Read these off the grid that follows. Rows and columns are numbered from 1.
1) The bottom-left entry?
2) The top-left entry?
3) The largest entry?
4) The entry just left of the largest entry?
5) The top entry of the column that holds the smallest entry?
6) The entry at row 1, column 3?
7) The entry in the bottom-right corner?
8) The entry in row 2 and column 1?
[[ -6  16  14   8  -4]
 [ 10 -38   6  14  13]
 [ 12 -11   5 -14  11]
 [  6  18   6   3  -9]
 [ 12  -4  43  25 -30]
 [-16   9   9  22  -5]
 [  4   5  -7   5  25]
 [  9 -12   6  -4   9]
 [ 22  17  23   8  -1]
 [-12  -6  10   3   5]
 [ -2   1  14  20   7]
 [  6  11  -7  13  18]
 [ 15  16 -19   3  -5]
 [ 31   8  36 -28  20]]
1) 31
2) -6
3) 43
4) -4
5) 16
6) 14
7) 20
8) 10

Read these off the matrix that follows.
1) Give the smallest entry in the last row.
2) Give the third entry from the end, reading row by row.
3) Give the bottom-right entry.
4) Give the smallest entry in the first row.
5) Give the second smallest entry.
6) Give the 3rd entry on the main diagonal.
7) Give the top-right entry.
8) Give the entry just right of 1.752.
[[ 2.783 -1.251  1.220 -1.953 -0.115  0.008  2.344 -0.861]
 [-0.996  0.410  0.158  1.600  0.413  1.390 -0.274  0.904]
 [ 0.093  0.092  0.122  0.097  0.094  0.103  0.117  0.086]
 [-2.564 -2.343  1.159 -1.238  0.627 -1.379  1.103  1.273]
 [ 0.783  0.133  0.428  0.021 -1.187 -0.184  0.518 -0.145]
 [ 0.005  0.006 -0.573  0.433 -2.079  2.162  1.752 -0.556]
 [-0.349 -0.065 -0.492  0.664 -2.076  1.738  1.725 -0.570]
 [-0.609 -0.608  0.243 -0.500  2.629  2.381 -0.444  0.945]]
1) -0.609
2) 2.381
3) 0.945
4) -1.953
5) -2.343
6) 0.122
7) -0.861
8) -0.556

m =
array([[170, 581, 398, 576, 433],
       [ 81, 663, 546, 953, 447]])
The top entry of the column that holds the largest entry -> 576
Give the entry just right of the largest entry.
447
The top-right entry -> 433
The first entry, reading row by row is 170
Give the entry just right of 546.
953
The first entry in the row that holds the smallest entry: 81

Questions about the row below.
1) Find the entry just right of 190.502.
2) Find the entry just right of the smallest entry.
207.893	78.191	-192.755	190.502	91.684	35.222	119.969	151.545
1) 91.684
2) 190.502

x = [ 635  859 -696  497  537  497  133   86   78]
The third entry from the left -> -696
Report the entry just left of the smallest entry.
859
Report the centre entry.
537

Questions about the row below.
1) Give the maximum.
2) Give the entry just right of the largest entry.
[-40  -6 -43  55 -18 -58 -66  -8  17  68 -26  35  23  64]
1) 68
2) -26

Questions about the array below. Rows and columns are numbered from 1.
1) Report the entry directly above -23.
2) Report the entry directly below -2.
3) Report the entry at row 1, column 2.
4) Report the entry in the top-right corner.
5) Report the entry at row 2, column 1.
6) Report the bottom-left entry.
7) Report the entry directly below the smallest entry.
8) Report the entry in the bottom-right corner.
[[  0  19 -27  -6   0  66   2  14  14]
 [  0  47   7  -2   0 -43  -5  35  33]
 [  0   9 -12 -29   0  29  -6  -4  -6]
 [  1 -37 -13  11   0 -52  10   8   3]
 [  1  28 -19  -4   1 -36  10 -13  -9]
 [  0  29  39   9   0   0   7  -5  -5]
 [  1  36 -19   2   0 -11   3  17  18]
 [ -1  11 -14 -11   0   5  34 -19 -20]
 [  0  12 -29 -23   0 -14 -18  22  26]
 [  0  32 -13  -6   0  41  -8   7   8]]
1) -11
2) -29
3) 19
4) 14
5) 0
6) 0
7) -36
8) 8
